[139 109  77 167 167 170 126 112] : Q135
[126 113 170 109  77 167 167 139] : Q957
[132 140 106 143 157 102 105 121] : Q449
[127 128 120 130 134 125 115 120] : Q419
perm: [115 120 120 125 127 128 130 134]	Q419
next: [170 109  77]	[167 167 139]
perm: [ 77 109 113 126 139 167 167 170]	Q957

[117 110 115 111 148 124 123 158 119]  Q566
[145 150 156 149 117 117 105 144 116]  Q645
[ 68  60  69 159 125 123 141 113  98]  Q364
[ 60  68 124 142  86  84 115  92 112]  Q363
[ 90  67  60  69 159 137 168 114 150]  Q950
next: [159 125 123]	[141 113  98]
asked: [ 90  67  60  69 159 137 168 114 150]	Q950
has: [159  69  60  68]	no
next: [ 67  60  69 159]	[137 168 114]
next: [68 60]	[ 69 159 125]
has: [115 111 148 124 123]	yes
next: [ 68  60  69 159 125]	[123 141 113]

[105 126 156  94  68 122 173 185 134 106 106  92 108 129 174 188 104]  Q138
[131 190 174 187 103 105 156  94  69 123 171 186 134 107 104  91 108]  Q72
[102 120  92 117 141 187 166  90 101 147  76  83 142 182 174 123 108]  Q721
[156 147  88  72 128 173 183 131 107 103  91 110 130 178 182  98 112]  Q108
[ 81 148 142 180 176 121 106 101  90 116 140 185 167  90 127 147  75]  Q830
[ 90  90 176 101 147 127 141 167 121  75 116 142 185  81 148 180 106]  Q176
next: [101  90]	[116 140 185]
has: [120  91 117 141 187]	no
has: [130 174 188 104]	no
perm: [ 75  81  90  90 101 106 116 121 127 140 142 147 148 167 176 180 185]	Q830

[145 135 152 111 129 115 168 121 120 137 126 133  93 136 130 113 144 123
 115] = Q511
[169 138 141 115 157 115 140 161 136 121  91 136 117 133 128 121 103 114
 139] = Q972
[123 123 135 138 157 104 135 161 123 113 122 129 154 125 116 101 110 130
 101] = Q889
[131 138 125 125 137 124 140 139 134 140 109 131 132 124 120 119 123 127
 129] = Q61
[129 115 135 145 115 144  93 120 112 113 168 123 137 130 126 152 136 133
 121] = Q334
[138 120 145 127 127 128 133 138 133 126 137 136 108 125 137 128 121 126
 133] = Q290
[104 104 128 145 117 139  75 108 107 113 168 121 128 147 136 162 147 127
 120] = Q658
has: [115 168]	yes
perm: [126 152 136 133 121 129 115 135 145 115 144  93 120 112 113 168 123 137
 130]	Q334

[106 153 196 156  49 127 151  77 153  89 128]  Q6
[106 153 196 156  49 127 189 126 110 135 153]  Q910
[172 164 101 106 122 146  86 121  99 167 111]  Q362
[120 153 196 112 199 113 118 176 170 173 177]  Q529
has: [105 153]	no
has: [ 49 127 189]	yes
asked: [120 153 196 112 199 113 118 176 170 173 177]	Q529
has: [153  77]	no
asked: [106 153 196 156  49 127 189 126 110 135 153]	Q910

[137 169 136 132 133 130 191 131 132 130 151 131 128 134 134 132 131 132
 136 130 132 129 130 130 132 138 129 136 130 134 129 129 129 130 131 132
 131 131 132 129 133 129 131 128 135]  Q94
[131 128 140 128 135 131 134 143 132 159 139 133 141 130 129 135 145 131
 133 132 130 133 135 128 136 141 130 128 136 136 134 129 137 130 141 134
 136 130 133 137 131 136 135 130 135]  Q962
[132 133 134 131 178 130 181 135 132 131 130 131 131 129 136 141 137 129
 135 145 129 138 130 135 145 138 143 151 143 133 129 132 147 128 145 130
 139 139 129 129 181 136 130 133 132]  Q575
[131 129 129 129 133 132 142 137 132 133 143 131 131 138 132 134 135 141
 129 156 131 134 128 130 134 152 135 137 135 130 128 131 132 149 133 146
 131 130 147 133 132 128 131 134 135]  Q460
[128 134 133 152 131 130 134 181 132 136 137 134 128 130 129 129 133 132
 132 131 129 136 135 135 130 135 132 134 128 130 139 142 138 131 138 134
 140 131 130 149 149 169 132 128 134]  Q187
[128 132 145 131 135 131 130 133 138 129 137 136 129 138 147 140 130 130
 132 145 130 135 132 129 131 132 136 132 151 130 130 137 129 131 131 170
 132 143 148 148 130 129 142 143 130]  Q971
[132 135 138 166 130 147 129 153 130 130 135 132 139 135 138 129 130 135
 131 128 134 134 129 129 129 130 130 147 131 132 128 147 135 133 138 128
 140 128 131 129 131 139 131 130 130]  Q167
[138 149 142 146 143 135 136 137 147 164 129 132 136 136 131 134 135 133
 133 129 199 132 144 134 132 136 133 134 138 133 132 130 156 144 140 143
 134 136 147 130 131 135 130 133 142]  Q823
[137 133 133 140 131 131 128 162 146 129 135 132 134 133 129 134 137 131
 130 128 136 137 153 136 131 128 144 130 133 131 128 138 138 134 130 140
 131 132 146 128 136 140 134 134 128]  Q497
[132 136 131 144 133 131 137 130 144 129 131 131 133 162 130 145 147 136
 133 130 137 144 129 130 133 135 130 128 152 134 133 128 140 128 139 139
 147 128 129 142 132 132 129 131 143]  Q694
[132 136 134 128 137 143 136 135 147 132 134 128 131 151 136 135 130 134
 131 146 130 146 133 133 136 128 130 133 128 131 132 138 132 133 131 129
 208 129 141 149 131 129 137 131 130]  Q586
[128 132 145 131 135 131 130 133 138 129 137 136 129 138 147 140 130 130
 132 145 130 135 132 129 131 132 136 132 151 130 130 137 129 131 131 170
 132 143 148 148 138 162 134 139 129]  Q251
next: [132 136 136]	[131 134 135]
next: [137 143 136 135 147]	[132 134 128]
asked: [128 132 145 131 135 131 130 133 138 129 137 136 129 138 147 140 130 130
 132 145 130 135 132 129 131 132 136 132 151 130 130 137 129 131 131 170
 132 143 148 148 138 162 134 139 129]	Q251

[122 149  72 115 123 140 142 142 157 126 137 167]  Q506
[139 100 130 158 190 131 107 107  89 182  76  84]  Q864
[108 158  98 124 142 140 142 121 107 123 126 110]  Q382
[ 94 138 156 106 136 129 143 155 141 174 155 139]  Q275
[178 112 184 164 129 115 109 116  91 120 122  71]  Q317
[130 182 107 139 107  84 131 100 158  76  88 190]  Q284
[103  93 113 105 140 153 131 150 126 159 153 105]  Q179
[122 149  72 115 123 140 142 142 157 135 137 167]  Q679
[104 164 106 105 114 111 148 141 173 137 132 199]  Q708
next: [103  93 113 105 140 153 131 150]	[126 159 153]
asked: [122 149  72 115 123 140 142 142 157 126 137 167]	Q506
perm: [ 76  84  88 100 107 107 130 131 139 158 182 190]	Q284
next: [131 150 126]	[159 153 105]

[135 144  92 107  91 160 136 101 133] -> Q117
[153 135 131 135 148 121 200 107 137] -> Q19
[157 142 113 104 150 168 121 117  78] -> Q544
[128 131  96 118 109 153 146 108 125] -> Q95
[128 109 160 153 135 133 119 135 127] -> Q521
[135 141 154 124 141 110 134 147 122] -> Q479
[139 141 119 116 141 104 138 132 134] -> Q974
[147 134 135 122 154 124 110 140 141] -> Q173
[148 154 118 107 144  82 176 136 136] -> Q136
[160 126 137 124 180 136  93 146 143] -> Q720
[148 126 142 128 160 133 100 143 143] -> Q286
next: [153 135 133]	[119 135 127]
has: [142 128 160 133]	yes
perm: [110 122 124 134 135 140 141 147 154]	Q173
next: [124 180]	[136  93 146]
has: [146 143]	yes
perm: [ 78 117 121 168 150 104 113 142 157]	Q544
perm: [108 125 128 131  96 118 109 153 146]	Q95

[130 107 143 108 154 102 109 110 159 144 152] -> Q523
[110  69 117  56 109 143 146 152 128 125 155] -> Q835
[152 154 143 102 109 144 108 107 159 130 111] -> Q465
has: [108 154]	yes
perm: [102 107 108 109 110 130 143 144 152 154 159]	Q523

[146 124 128 146 135 146 146 107 128 120 121 137 144 135 125 128 126 142
 120 141 119] -> Q673
[147 122 128 116 138 128 122 124 138 115 122 117 119 115 162 113 130 134
 109 131 139] -> Q926
[144 136  71 121 140 113 120 139 107 130 135 110 142 129 154 122 153 135
 125 131 162] -> Q896
[116 128 115 116 124 134 162 138 138 122 130 119 128 122 131 139 109 147
 113 122 117] -> Q986
[135 136  89 128 128 103  70 128 140 101 128 133 110  87 128  98 124 146
 127  99 140] -> Q794
has: [135 144]	no
next: [128 103  70]	[128 140 101]
perm: [138 128 122 134 139 138 113 122 119 147 116 131 115 109 117 115 130 124
 128 122 162]	Q926
next: [144 135]	[125 128 126]

[140 146 121 130] -> Q934
[101 119 110 180] -> Q420
[112  86 134 134] -> Q647
[112  86 128 160] -> Q358
[140 146 129 121] -> Q783
[134 144 121  52] -> Q53
perm: [130 140 146 121]	Q934
asked: [101 119 110 180]	Q420

[ 88  88  95 101 106  96 116 131 147 158 154 139 118 103 102 114 133 147
 151 144  89 135 144 160 172 172  95 133] : Q162
[160 185 195 179 140  98  72  79 102 125 126 104  75  58  71 115 164 196
 196 163 124 100 102 128 158 176 177 163] : Q879
[125  72 195 163 185 179 100 158  79 163 128 197  58 102 176 164 196  98
 126 177 140 102 115 104  71 124 160  75] : Q182
[ 88  88  95 101 104 108 116 131 147 158 154 139 118 103 102 114 133 147
 151 144 137 135 144 160 172 172 158 133] : Q137
perm: [ 88  88  95 101 102 103 104 108 114 116 118 131 133 133 135 137 139 144
 144 147 147 151 154 158 158 160 172 172]	Q137
has: [128 159]	no
perm: [133  95 172 172 160 144 135  89 144 151 147 133 114 102 103 118 139 154
 158 147 131 116  96 106 101  95  88  88]	Q162
perm: [163 177 176 158 128 102 100 124 163 196 196 164 115  71  58  75 104 126
 125 102  79  72  98 140 179 195 185 160]	Q879
has: [ 72  98 140 179 195]	no

[126 122 131 134 134 196 126 155] = Q231
[127 131 120 105 119 106 125 101] = Q569
[100 100 129 139 154 161 108  92] = Q348
[196 155 122 134 134 125 126 131] = Q238
[154  78 129 156 152 117 116 141] = Q473
[130 132 126 131 132 125 123 127] = Q101
[ 78 154 134 177 157  92 192 165] = Q770
[129 129 130 127 127 128 128 127] = Q589
next: [126 122 131]	[134 134 196]
next: [129 129 130 127]	[127 128 128]
next: [ 78 154]	[134 177 157]
perm: [131 196 155 122 134 134 125 126]	Q238
has: [152 118]	no
has: [154 134]	yes
has: [129 130]	yes

[128 139 117 123 132 116 146 165 111 136 138 118 103 148 115 128 127 130
 127 101  68 120 137 131 112 135 114 113 104 127 154  83 149 105 126 132] = Q130
[127 157  84 156 120 152 165 194  88 120 110 121 130 173  70 158 110 109
 145 140  99 159 105 169 167 189 133 118 127 158 191  74 134  99 104 118] = Q439
[132 130  83 103 138 137 114 105 112 139 136 149 118 115 146 165 104 116
 132 127 130 120  68 113 128 127 126 148 101 135 154 127 117 128 111 123] = Q733
[155 135 145 126 156 130 140 131 158 140 157 166 114 149 163 126 146 142
 144 115 115 150 145 117 115 124 135 128 129 117 120 127 145 157 161 141] = Q414
[130 128 139  94 127 136 112 113 148 135 132 125 127 115 161 126 132 140
 104 130 155 110 139 127 120 130 139 150 128 124 135 155 126 140 146 148] = Q314
perm: [132 116 146 165 111 136 138 118 103 148 115 128 127 130 127 101  68 120
 137 131 112 135 114 113 104 127 154  83 149 105 126 132 128 139 117 123]	Q130
has: [112 131]	no

[116 140 110  83 145 155 117 111 149 136 144 143 107] : Q919
[140 111 110 144 145 156 149 117 143 136 116  83 107] : Q898
[154 138 111  92  90 150 143 172 107  85 151  58 170] : Q826
[143 136 117 111 107 139 145 149 110 116 144  83 155] : Q944
[111 139 114 108 103 141 150 154 104 115 148  71 162] : Q865
next: [145 156]	[149 117 143]
has: [149 145]	no
has: [111 138 154]	no
perm: [107 149 144 111 155 145 143 117 136  83 116 140 110]	Q919
perm: [ 71 103 104 108 111 114 115 139 141 148 150 154 162]	Q865
perm: [155  83 144 116 110 149 145 139 107 111 117 136 143]	Q944
perm: [107 116 140 110  83 145 155 117 111 149 136 144 143]	Q919

[110 149  68 121 124 142 161 141 195]  Q86
[127 129 126 128 128 131 127 131 129]  Q132
[126 128 128 131 129 131 127 129 128]  Q562
[178 122 123  66 132 118 135 130 144]  Q890
[125 130 128 127 129 128 129 127 129]  Q431
[129 130 131 130 124 125 127 129 127]  Q667
[119 177 154 122  78  80 132 135 148]  Q933
perm: [195 141 161 142 124 121  68 149 110]	Q86
perm: [126 127 127 128 128 129 129 131 131]	Q132
perm: [128 129 127 131 129 131 128 128 126]	Q562
has: [110 149  68]	yes
has: [161 141 195]	yes
next: [78 80]	[132 135 148]

[174 150  90  97 121 167 160 147] = Q902
[163 154  95 114 114 144 153 119] = Q230
[ 89  97 177 147 134 116  52 147] = Q381
[161 147  90  87 119 161 162 130] = Q539
[186 108  91  91 117 168 165 126] = Q453
[174 150  90  97 121 167 160 131] = Q502
[187 170  91  91 159 160 124 118] = Q612
[186 160  91  91 117 168 165 126] = Q474
[ 97 119 170 119 152 136  68 147] = Q928
[ 91  91 186 160 118 170 159 124] = Q935
[111 130 178 128 156 114  70 128] = Q709
[192 157  83  83 117 183 161 114] = Q129
has: [163 154  95 114]	yes
perm: [124 159 170 118 160 186  91  91]	Q935
has: [114 144 153]	yes
has: [144 153]	yes
next: [ 87 119]	[161 162 130]
next: [186 160  91  91]	[117 168 165]

[ 88  76 156  76] = Q246
[173 106 180  51] = Q265
[106 180  51 174] = Q897
[186 149 117 174] = Q684
asked: [ 88  76 156  76]	Q246
has: [156  76]	yes
perm: [ 51 174 106 180]	Q897
asked: [173 106 180  51]	Q265
perm: [106 180  51 173]	Q265
asked: [186 149 117 174]	Q684
has: [180  51]	yes

[158 109 125 143 109 130  98 104] : Q657
[147 109 110  98 130 143  99 167] : Q731
[108 117 144 121 104 120  74 139] : Q440
[125  97 141 109  94 109 167 130] : Q982
[113 135 130 135 185 127 131  98] : Q548
[125 109 130 110  98 143 158 104] : Q281
has: [141 109  94]	yes
has: [ 98 130]	yes
has: [113 135 129 135]	no
next: [110  98 130]	[143  99 167]
next: [125 143 109]	[130  98 104]
perm: [109 143 158 125 104 110  98 130]	Q281
has: [185 135 130 135]	no

